Known rows, with every way that one mark hangs from another:
j692[j253[j294[j831]] j314 j633[j298 j914]]: [ 3.31 -1.48 -0.35  0.62  1.07 -0.74  0.83 -0.92 -0.15  3.30  0.13  1.27
 -2.47  2.28  5.50 -4.14 -0.12 -0.01 -2.14 -0.73  6.31  2.02  4.33  1.05
  2.06 -1.60 -1.01  2.10 -2.93 -1.11  0.80  1.63 -1.51  0.23 -1.73  0.36
 -0.65  0.39  1.41  0.22 -2.30 -0.79 -1.43  0.79]
j298[j692[j633[j293[j253]]] j914[j831]]: [-0.15 -0.47 -0.61  1.26  1.24  0.61  0.43  0.27  1.38  0.77 -1.01  0.80
  0.11 -1.48  4.27 -2.55 -0.15 -0.16 -3.61 -0.02  1.49  0.58  4.85  3.67
  0.65  3.21 -1.83  1.88 -2.40  2.25  0.84  2.41  1.38  1.56 -2.25 -0.59
 -0.15  0.32 -0.94  0.31  0.85 -1.72 -1.10 -1.50]
j293[j253[j294[j298[j692] j831]]]: [ 2.22 -0.79  0.40  1.15  1.85  0.60  2.03  0.07  0.71  1.19 -1.62  0.48
 -1.79  0.32  3.71 -0.96 -1.59  0.89 -2.34  2.81  4.66  1.44  2.24  2.43
  0.05  0.39 -1.36  1.11 -1.73  4.23  1.35  3.57 -0.04  2.09 -2.48  1.86
 -2.38  2.55 -0.36  0.19  0.07 -0.63  0.43 -0.94]
j831[j253[j294[j633[j293]] j298[j914[j692]]]]: [ 1.83 -0.66 -1.53  0.75  3.14 -1.20  2.90  1.73  0.81  2.04 -1.32 -2.23
 -2.15 -0.62  3.09 -1.73  0.44 -0.78 -3.69 -0.26  3.72  2.91  2.79  2.09
  0.01  0.37 -2.33  0.60 -0.85  3.22  2.88  1.07 -1.41  1.36 -3.73  0.03
 -1.51  1.18  1.06  0.19 -0.86 -0.95 -0.28 -0.37]
j298[j692[j253 j633[j293]] j914[j831]]: [-1.07 -1.64 -1.21  0.81  0.48  0.20  0.67 -0.04  0.79  1.03 -0.60  1.43
  0.95 -1.06  4.86 -3.03  0.73  0.24 -3.34 -0.86  2.04  0.81  5.88  2.34
  1.31  2.35 -2.33  1.54 -1.63  0.50  0.37  1.97  1.89 -0.02 -1.48 -1.35
  0.53 -0.06 -0.64  0.56  0.16 -0.90 -0.56 -1.14]
j293[j253[j298[j692[j314 j633] j914]]]: [ 0.66  1.84 -1.18  0.77  2.02  0.09 -0.90 -0.20  0.07  2.03 -0.82  0.30
 -1.48 -0.02  3.18 -2.46 -0.67  0.52 -3.50  1.60  4.28  1.12  4.50  3.08
  0.17  2.77  0.48  1.87 -2.53  2.25 -0.51  1.78 -1.38  1.46 -0.45 -0.30
  0.94  2.74  0.83  0.75 -0.65 -1.11 -1.36 -2.24]
j314[j926[j633[j293 j914]]]: [ 1.48  0.16  1.35  0.69  0.11 -1.46  0.37  0.32 -0.04  1.50  0.92 -0.27
 -1.14 -1.40  0.46 -1.16 -0.39 -1.15 -1.17 -1.60 -0.48 -0.42  1.65  2.25
  0.01  2.54 -0.78 -0.02 -1.23 -1.86  1.32 -0.88  0.23  0.02 -2.32 -0.21
  2.07 -0.45 -2.95  0.01  0.31 -0.71 -1.46  2.08]
j914[j298 j692[j314[j926] j633] j831[j253]]: [ 3.97 -2.68 -2.40  0.97 -0.35  1.09 -1.54 -2.75 -0.27  2.24 -0.46 -1.55
 -0.01  0.14  6.72 -1.62 -2.52  0.83 -2.67 -2.89  3.55  5.55  3.00 -1.02
  1.31 -0.95 -0.92 -1.22  0.41  3.80 -1.19  0.35 -0.74  0.12 -1.25 -1.50
 -0.61 -0.01 -2.30  1.39 -1.95  2.15 -0.02  0.51]
j294[j293[j253] j298[j692[j314]]]: [ 0.70  0.64 -2.39  1.06  3.15 -0.99  0.66 -1.95 -0.43 -0.51  0.55  0.92
 -0.64 -0.24  3.38 -0.34 -2.28  0.46 -2.67  1.79  3.08  1.49  2.92  0.73
  1.96  2.85  0.17  0.87 -3.40  1.97 -2.34  3.44  0.76  0.71  1.46  0.26
  1.16  2.36  0.56  1.05  0.48 -0.19 -1.68 -0.82]
j298[j914[j692 j831]]: [ 2.67 -1.15 -0.09  0.26  0.92  1.52  0.65  0.87  1.31  0.56  0.10 -1.20
  0.69  0.29  1.09 -2.43 -1.12  0.95  0.94 -0.86  1.11  2.81  2.58  0.98
  0.10  0.34 -1.84  0.92 -0.12  2.44  0.75  0.99  0.54  0.69 -1.47  0.03
  0.34 -0.41  0.42 -0.81 -0.27  1.86  0.59 -0.45]
j633[j293[j253] j298[j914]]: [-0.54  2.63  0.38  0.36  3.04 -0.78  0.06  0.33  0.85 -0.95 -0.53 -1.78
  0.28 -1.49  0.59  0.21 -1.82 -0.70 -2.13  0.07  1.15 -1.16  2.61  3.12
  0.08  0.51 -0.84  1.26 -3.43  1.56 -0.75 -0.15 -1.11  1.65 -1.86  0.04
  1.39  2.79  1.42 -0.32 -1.55 -3.13 -1.28 -0.43]
j831[j253[j294[j293]]]: [ 1.28 -0.71 -1.15  0.15  0.86 -1.24  2.57  0.44  0.38  0.42  0.08 -0.77
  0.18 -0.17  1.54 -0.23  1.34 -1.12 -1.84  0.52  1.34  0.76  1.89 -0.50
 -0.97 -0.49 -0.77 -0.42 -0.15  1.76  0.99  0.07 -0.82  0.85 -1.46  0.46
 -0.40  0.41  1.04  0.74  1.24 -0.88  0.84 -0.34]
j294[j293[j253] j298]: [-0.53  0.69 -1.30  0.94  1.57 -0.90  1.06 -1.16 -1.09 -0.92 -0.23  0.39
  0.60 -0.04  2.65  0.78 -2.02 -0.62 -1.58  1.88  1.79  1.49  1.85  1.46
  2.01  1.22  0.16 -0.49 -2.19  2.62 -1.79  1.85  0.67  1.37  0.55  0.88
  0.56  1.78 -0.20  1.43 -1.02 -0.58  0.14 -0.62]
j831[j253[j294 j298[j692[j314]]]]: [ 3.36  0.19 -2.36 -0.21  2.88 -0.79  1.05 -0.60  0.61  1.67 -0.44 -1.31
 -3.41 -0.45  2.32 -0.82  0.03  0.24 -3.39  0.21  3.85  1.32  2.09 -0.81
 -1.47 -0.38 -0.12  0.99 -0.93  1.91  0.56  1.51 -2.03  0.50 -0.72 -0.08
 -0.80  3.24  1.17  0.03  0.50 -0.68 -0.37 -0.77]
j692[j253 j314 j633[j293]]: [-1.27 -0.60 -2.31  0.40 -1.35 -2.05 -1.50 -1.15 -1.17  0.86 -0.02  1.08
  2.02  0.16  4.43 -2.16  1.36 -1.42 -3.59 -1.98  2.81  0.28  4.48 -0.61
  2.26  1.95  0.58 -0.11 -0.45 -2.96 -1.17  0.32  0.32 -1.00  0.29 -1.95
  1.36 -0.29  1.24  1.04 -0.74 -0.36 -1.23  0.82]
j914[j298 j692[j253[j294] j633]]: [-0.58 -3.30  0.92  1.02 -0.04  0.36  1.55 -0.98 -0.50  2.02 -1.96  0.33
  1.84  0.97  8.02 -2.05 -0.35  0.10 -1.27 -0.15  4.18  3.37  5.71  0.05
  0.84 -1.48 -0.73 -1.50  0.74  2.38 -0.57  0.92 -0.44 -0.02 -0.52 -1.02
 -2.35 -0.41  0.60 -0.18 -1.15  1.87  0.34 -1.09]
j831[j253[j294 j298[j692]]]: [ 2.00 -0.37 -1.27 -0.07  2.94 -0.51  1.96 -0.19  0.78  1.50 -1.12 -1.17
 -3.20 -1.03  2.45  0.12  0.15  0.02 -3.15  0.95  2.96  1.11  1.76  0.03
 -1.96 -0.97 -0.69  0.47 -0.62  2.81  1.12  1.40 -1.61  0.77 -1.13  0.30
 -1.44  3.19  0.14  0.07  0.50 -1.27  0.43 -1.26]
j692[j314[j926] j633[j293 j914[j831]]]: [ 3.45 -0.40 -0.81  0.47 -0.80 -1.47 -1.21 -1.51 -0.43  2.14  0.18  0.43
 -1.63 -0.33  2.99 -3.19 -1.22 -0.89 -2.49 -3.86  1.68  0.82  3.36  0.40
  1.98  2.41 -0.22  1.41 -2.29 -1.79  0.08  1.00  0.38  0.43 -1.00 -0.55
  1.80 -0.21 -2.59  0.16 -0.69  0.35 -2.49  3.22]
j294[j298[j692 j914] j633]: [-0.71 -0.75 -1.01  1.83  3.19  0.99  2.26  1.22  0.45  1.07 -0.13  2.14
 -3.81 -0.01  1.45 -1.60 -0.88  2.74 -2.10  1.74  2.33  1.56 -0.36  3.97
  2.72  1.81 -2.92  1.96 -3.21  1.84  0.86  2.00  1.12  0.41 -2.27 -0.14
 -1.09 -0.13 -0.85  1.10 -0.75 -0.93 -2.03 -1.61]
j293[j253[j294 j298]]: [ 1.52  1.45  0.54 -0.13  0.71 -0.27  0.94  0.16 -0.40  1.14 -2.20 -1.17
 -0.88  0.25  2.26 -0.49 -1.14 -1.11 -1.92  1.18  3.26  0.92  3.36  1.40
 -0.86 -0.49  0.98  0.11  0.03  2.98  0.36  1.24 -2.23  2.40 -1.12  1.60
 -1.18  3.48  0.55 -0.16 -0.70 -0.43  1.08 -0.98]
j298[j914[j692[j253 j633] j831]]: [ 0.60 -2.49 -0.52  0.81 -0.46  1.38  0.28  0.58  0.47  1.64 -0.59  0.28
  2.06  0.74  4.37 -3.39  0.10  0.53 -0.72 -0.65  3.04  3.62  5.14  1.46
  0.96  0.24 -1.81  0.15  0.43  1.56  0.35  0.50  0.58  0.26 -1.71 -0.71
  0.57 -0.85  0.23  0.48 -0.93  1.37  1.21 -1.31]
j298[j692[j314[j831]] j914]: [ 2.52  0.47 -1.17 -0.15  2.40 -0.08 -1.25  0.57  2.27  1.25  0.76  0.11
 -1.98  0.19 -0.13 -3.99 -0.19  2.20 -0.43 -0.27  2.75 -0.21  2.29  0.38
 -0.16  2.85 -0.37  3.56 -2.15  1.06 -0.10  1.68  0.24 -0.41 -0.23 -0.64
  1.43  0.46  0.61 -0.52  0.71  0.44 -1.55 -0.14]
j926[j314[j293 j831] j633[j298[j914]]]: [ 2.59  3.40 -2.72  0.36  2.80 -1.06 -0.88 -1.10  3.56  0.79  2.78 -0.70
 -2.28  1.06  1.98 -3.15  0.55 -0.51  0.84 -1.25  0.25 -0.59 -0.29  2.32
  1.09  1.91  1.13  2.76 -1.69 -0.91 -0.86  0.10 -1.22 -0.02 -0.13 -0.41
  0.41 -2.14  0.78 -0.99 -1.45  0.61 -0.66 -1.73]
j633[j293 j914[j298[j692[j314]]]]: [ 1.42  0.53 -0.60  0.50  3.87 -1.72  0.16 -2.36 -0.13 -0.26  1.02 -1.05
 -2.79 -0.91  3.08 -1.66 -2.93 -0.34 -1.74 -1.87  0.93  0.33  2.85  0.05
  0.62  1.45 -1.22  1.84 -4.60 -0.17 -0.66  3.04  1.84 -0.43  0.95 -1.27
  0.63  0.76  0.01 -1.97 -0.01 -0.62 -3.83  2.45]
j914[j692[j298 j314[j293] j633] j831[j253]]: [ 2.80 -2.77 -4.78  0.92  1.37 -0.72 -1.04 -2.91  1.48  1.73  1.03 -1.35
  1.57 -0.45  7.88 -2.92 -0.55 -1.18 -2.03 -2.00  3.45  4.63  3.27 -2.30
  1.51  1.01  0.60 -0.21  0.41  1.85 -2.87  1.30 -0.03  0.38 -0.21 -1.05
 -0.13 -0.93  0.98  0.54 -0.60  1.65  1.07 -0.87]
j914[j692[j253[j294[j293 j298]]] j831]: [ 2.63 -3.44 -1.15  0.31  0.81  0.14  2.87 -1.12 -0.09  0.40 -0.88 -0.13
  1.60  0.75  6.01 -1.64 -1.76 -0.30 -0.43 -0.83  3.64  4.61  5.20 -1.12
  2.03 -1.06 -1.35 -0.78  0.74  2.60 -0.70  3.01  0.87  0.45 -0.13  0.90
 -1.09  0.76  0.18 -0.04 -0.54  3.01  1.80 -0.01]
j633[j293 j298[j692] j914[j831[j253[j294]]]]: [ 3.72 -0.97 -0.78  0.37  5.73 -0.86  2.46 -1.43  1.86 -0.19 -0.16 -1.88
 -4.79 -2.28  3.49 -0.28 -2.80 -1.16 -3.16 -1.95  1.51  0.97  2.17  0.71
 -0.81 -2.03 -2.87  2.08 -4.29  1.39  1.03  2.63  0.09  0.98 -2.16  0.51
 -0.74  2.47 -0.79 -1.47  0.55 -3.18 -1.73  1.29]
j692[j253 j298 j314[j293 j926]]: [ 0.18  0.66 -2.25 -0.45 -1.04 -2.51 -1.43 -2.66 -0.12  1.84  1.52 -0.34
  3.24 -0.18  2.81 -2.74 -0.63  0.40 -0.46 -1.32  3.96  0.04  4.69 -2.60
  1.03  2.09  2.21  0.08  0.13 -1.36 -4.86 -0.99 -1.04 -0.40  1.08 -0.21
  4.00  2.21  0.72  0.63 -1.22  2.17  1.09  0.61]
j294[j293[j253] j298[j692 j914] j633 j831]: [ 0.16 -1.16 -1.96  2.42  3.21  0.18  3.24  0.49  0.36  1.63  0.20  1.88
 -1.79  0.63  4.62 -2.45 -1.20  1.53 -3.46  3.63  4.55  3.73  1.98  5.72
  4.34  3.78 -3.64  2.48 -4.39  5.26  2.20  5.07  1.98  1.63 -2.68  1.51
 -1.61 -0.34 -1.21  2.52 -1.37 -1.17 -1.52 -1.49]
j298[j692[j314[j293 j926]] j914]: [ 2.13  1.65 -0.36  0.42  1.43 -1.67 -0.25  0.03  2.16  1.82  0.99  0.36
 -0.18 -0.51 -1.03 -3.37 -0.21  1.85 -0.20  0.30  1.57 -2.11  3.97  0.47
 -1.29  4.47  0.00  2.80 -2.69  0.34 -1.01  0.61 -0.47 -0.03 -0.11 -0.41
  3.57  1.46  0.80 -0.67  1.61  1.50 -1.92 -0.96]
j926[j298 j633[j293]]: [ 0.21 -0.56 -1.37  0.61  0.41 -1.27  0.55 -0.71  0.48 -0.23  1.26  0.07
 -0.56 -1.60  3.62  0.55  0.13 -1.44 -0.51 -1.71 -1.16  0.13  0.27  1.75
  1.68  2.50  0.38  0.10 -1.10 -1.16 -0.55 -0.41  0.11 -0.43 -1.68 -1.30
  0.66 -1.31 -0.48  0.16 -1.81 -0.93 -1.38  0.17]

Rows:
[-0.13 -1.85 -0.50  1.11 -0.43 -1.09  2.31  0.86 -0.12  2.21 -1.47  1.74
  0.51  0.78  5.86 -3.15  1.30  0.05 -3.27  0.40  4.79  0.61  5.08  2.90
  2.82  1.35 -2.07  1.06 -1.97  1.02  1.39  2.00  0.81  0.78 -3.10 -0.39
 -1.67  0.36  0.39  0.82 -2.38 -0.74 -0.05  0.06] => j692[j253[j294[j298[j914] j831]] j633[j293]]
[ 1.05 -1.59 -0.97  0.86 -0.33  1.09  2.73  1.24 -0.63  1.40 -1.08  1.37
 -1.27  1.57  3.14 -3.00 -0.62  1.20 -1.87 -0.29  4.12  2.99  3.15  2.25
  2.88 -1.34 -2.61  0.62 -0.26  1.61  0.91  0.99  0.28  1.13 -3.63  0.82
 -1.56  0.42 -0.04  1.16 -1.89  0.53  1.30 -0.78] => j692[j253[j294[j298[j914[j831]] j633]]]
[ 3.73 -0.69 -2.78 -0.55  0.80 -0.39  2.11 -1.14  0.01  0.78 -0.56 -1.61
 -1.22 -0.07  3.66 -0.48 -0.49 -1.50 -2.28 -1.26  1.66  3.13  2.40 -0.54
  0.74 -1.37 -0.58  0.01  0.11  3.57  0.64  2.01 -0.72  1.36 -0.81  0.97
 -1.83  1.55 -0.61  0.79 -1.01  0.23  1.64 -0.12] => j914[j831[j253[j294[j293] j298]]]
[ 0.27 -1.26 -0.22  1.45  2.30 -0.41  0.33 -1.20  0.60  0.63 -0.92  0.73
 -1.76 -1.65  5.27 -1.75 -1.43 -1.59 -3.65 -0.28  1.61  1.17  3.99  2.40
  0.19  2.05 -1.42  1.36 -2.89  0.93  0.99  3.27  1.83  1.15 -1.16 -0.03
 -0.19  0.33 -2.02 -0.21  1.42 -2.08 -1.65  0.13] => j298[j692[j633[j293[j253] j914[j831]]]]
[ 1.32  0.40 -2.78  0.51  3.03 -1.78 -1.09 -0.96  1.48  0.70  0.35  0.72
 -1.27  0.41  2.26 -3.60 -1.76  1.59 -0.82  0.52  4.23  0.07  4.04 -0.28
  0.89  2.45 -0.08  2.73 -2.88  1.34 -2.54  2.16  1.11 -0.70  0.49 -0.71
  2.40  2.07  1.10  0.02 -0.94  1.07 -0.16 -1.07] => j294[j298[j692[j253 j314[j293 j831]] j914]]
[ 2.84 -0.91 -1.41  0.28  2.05  0.63 -0.37 -3.04 -0.84  0.43  0.99 -0.53
 -2.45  0.70  4.33 -2.82 -3.82  0.70 -1.01 -2.04  2.75  3.48  3.91 -0.61
  1.00 -1.42 -1.71  1.30 -2.66  1.00 -1.18  2.80  1.69 -0.44  0.54 -0.49
  0.66  0.86 -0.82 -0.78 -0.92  0.93 -1.00  1.26] => j633[j914[j298[j692[j253 j314]] j831]]
[ 1.87  0.16 -0.54 -0.39  0.59 -0.52 -1.70  0.29  1.41  2.36  0.30  0.28
 -0.37  0.05  0.15 -4.30 -0.44  2.92 -1.15 -0.59  4.88  0.04  4.83  0.00
 -0.63  2.65 -0.44  2.66 -1.11  0.63 -0.67  0.20 -0.47 -0.83 -0.80 -0.44
  3.87  2.23 -0.92  0.63  0.13  1.05 -0.28  0.36] => j298[j692[j253 j314[j831 j926]] j914]
[ 2.94 -2.03  0.14  0.73  2.05  0.44  3.10  0.13  1.20  1.61 -0.92  1.25
 -2.96  0.49  3.36 -1.25 -0.63  1.84 -1.16  1.72  3.52  0.92  0.75  1.44
  1.11  0.35 -1.87  1.82 -1.92  2.85  1.65  3.95  0.56  0.84 -1.63  1.22
 -3.43  1.25 -0.57 -0.44 -0.32  0.44 -0.56 -0.23] => j253[j294[j298[j692] j831]]
[ 1.66 -1.13  1.17  0.79  3.12  0.09  0.66 -1.41 -0.21  0.50  0.18 -1.73
 -1.62  0.39  3.18 -1.28 -3.35  0.10  1.07 -0.48  1.55  3.17  2.05  0.11
 -0.37 -1.35 -1.38  0.01 -2.18  2.03 -0.05  1.51  0.84  0.01  0.31 -0.25
  0.01 -0.13 -0.26 -1.77 -0.91  1.07 -1.20  1.27] => j633[j914[j298 j692]]
[ 3.26  0.71 -2.31  0.33  1.77 -0.46 -0.18 -0.71  2.31  0.63  1.28  0.05
 -0.58  0.07  1.02 -3.89 -0.82  0.81 -0.22 -0.81  0.76 -0.06  3.80  0.04
  0.07  3.08 -0.66  3.20 -2.43  1.05 -0.87  2.47  0.96  0.18  0.07 -0.43
  1.48  0.12  1.60 -1.09  1.24  1.68 -1.16 -1.37] => j298[j692[j314[j293]] j914[j831]]
[ 1.70  2.42 -1.67  0.22  0.92 -1.22 -0.64 -0.90  0.76  0.39 -0.92 -1.73
  0.65 -0.03  2.15 -1.76 -2.17 -1.93 -0.71  0.44  1.25  0.86  4.33  1.41
 -0.37  1.40  0.83  1.19 -1.20  3.84 -1.05  1.60 -0.34  2.11 -0.34  1.04
  1.00  2.24  0.69 -0.25 -1.43  0.55  1.66 -1.97] => j314[j293[j253[j298[j914[j831]]]]]
[ 4.52 -0.82 -2.45  0.01  2.37 -1.88 -0.75 -2.77 -0.10  1.22  0.53 -2.08
 -0.86  0.96  4.48 -3.53 -3.47 -1.85  0.15 -2.21  3.69  4.45  5.61 -2.16
  0.34 -0.25  0.02  1.01 -1.18  0.57 -1.13  3.05  0.62 -0.27  1.43  0.45
  2.24  1.34  1.00 -1.45 -1.30  2.88  0.55  1.08] => j633[j914[j692[j253[j298] j314[j293]] j831]]
[ 1.92  0.94 -2.85  0.72  1.38  1.62  0.92 -1.94  2.17  1.08  1.86  1.53
 -3.39  0.38  4.43 -2.35  0.08  2.53 -0.05 -1.10  1.91  1.36  0.62  2.67
  1.52  2.19 -0.49  3.26 -2.85 -0.02 -0.84  1.95 -0.41  0.82 -0.08 -0.78
  0.93 -0.69 -0.52 -0.57 -1.61  0.76 -1.80 -1.42] => j926[j298[j692[j633] j914[j831]] j314]
[ 0.94 -1.29 -0.12  1.14  0.86  0.29  3.15  1.18 -0.25  1.25 -1.35  1.65
 -3.13  0.98  2.33 -1.05 -0.27  0.83 -1.58  0.49  2.49  1.45 -0.33  1.95
  2.65 -0.58 -1.39  0.47 -0.76  1.18  1.26  1.38 -0.37  1.19 -2.70  0.99
 -3.37 -0.27 -0.35  0.61 -0.81  0.13 -0.67 -0.34] => j253[j294[j298 j633]]
[ 1.31 -0.71  0.05  0.42  1.76  0.18  0.91  0.36  1.40  0.52  0.43 -0.73
 -0.33 -0.32  1.53 -0.91 -1.23  1.62  2.17  0.08  1.75  1.51  1.56  1.08
 -0.29  1.05 -0.52  1.30 -1.77  1.86 -0.82 -0.25 -0.88  0.33 -1.15 -0.42
  2.32  0.61  1.26 -0.80 -2.08  0.96 -0.54 -0.63] => j926[j298[j914[j692]]]
[ 4.24  1.41 -3.41 -0.74  0.72 -3.50 -3.20 -2.09  1.30  2.15 -0.22 -2.28
 -1.41 -0.32  1.09 -2.01 -1.47 -0.84 -1.42 -1.87  3.19  0.42  1.94 -2.74
 -0.75  1.68  2.35  1.28 -0.14  2.21 -1.69  0.04 -1.83 -0.21  0.42  0.10
  2.54  2.54 -1.44  0.90 -1.63  1.53  0.90  1.03] => j692[j314[j293 j831[j253[j298]] j926]]
[ 1.93  0.12 -1.96 -0.34  1.73 -1.64  2.52 -0.39 -0.13  1.09 -0.45 -1.44
 -1.18 -0.24  2.62  0.11  0.65 -1.41 -2.45  0.43  2.18  1.56  2.33 -0.29
 -0.33 -0.59 -0.04 -0.20 -0.54  2.78  0.59  1.02 -1.58  1.01 -0.40  0.61
 -1.00  2.09  0.62  0.76 -0.57 -0.69  0.82 -0.46] => j831[j253[j294[j293] j298]]
[ 3.41 -0.29 -1.77  0.46  2.05 -0.51  1.02  0.95  0.72  3.01 -0.78 -1.42
 -1.85  0.61  3.49 -2.87  0.90  0.15 -2.84  0.04  4.98  2.65  3.92  0.81
 -0.76  0.16 -0.48  0.78 -0.84  2.50  1.03  0.24 -2.63  1.14 -2.21 -0.70
 -0.38  1.76  2.30  0.24 -0.91  0.05 -0.15 -1.26] => j831[j253[j294 j298[j914[j692[j314 j633]]]]]
[ 3.23 -1.67  1.15  0.41  1.46 -1.90 -0.83  0.14  1.66  2.21  0.06 -1.40
 -1.36 -1.38  2.44 -2.70 -1.35 -1.19 -0.39 -2.38  1.43  1.48  2.41  0.97
 -0.15  2.82 -0.37  0.64 -0.20  0.34  1.54  0.32  0.50 -0.45 -2.13  0.07
  1.59 -0.95 -4.12 -0.42  0.04  0.73 -0.64  2.86] => j314[j831 j926[j633[j293 j914[j692]]]]
[ 2.22  0.32  1.77  0.62  1.41 -0.01  0.39 -0.15  0.32  1.96  1.07 -0.01
 -2.81 -0.72  0.29 -0.49 -1.47  0.25 -0.23 -0.82  0.35  0.28  0.16  2.76
  0.15 -0.12 -0.66  0.33 -1.91 -1.06  0.29 -1.74 -1.63  0.09 -2.18  0.35
  1.61  0.40 -2.76  0.41 -1.04 -1.14 -1.36  0.62] => j314[j926[j633[j298 j914]]]
[-0.39  1.66 -0.90  1.05  1.98 -0.54  1.41  0.23 -0.53 -0.55  0.13  0.24
  0.65  0.27  1.24 -0.72 -1.71  0.35 -1.12  2.34  2.09  0.99  2.95  3.05
  1.69  2.07 -0.72  0.60 -3.32  3.15 -1.43  1.21  0.56  1.86 -0.57  0.62
  1.68  1.89  0.72  1.21 -1.35 -0.79 -0.05 -1.21] => j294[j293[j253] j298[j914]]
[ 3.22 -2.03 -1.03  1.09  2.47  0.82  1.23 -1.43  1.14  0.90  1.91  0.85
 -4.34 -1.08  4.49 -1.40 -1.95  0.06  0.33 -1.20  0.13  2.71  0.86  2.34
  0.75  1.10 -1.22  1.75 -2.58  0.08  0.25  1.60  0.96 -0.12 -1.93 -0.19
  0.77 -1.18 -2.19 -0.38 -0.73 -0.57 -1.31 -0.45] => j926[j298[j692] j633[j914[j831]]]
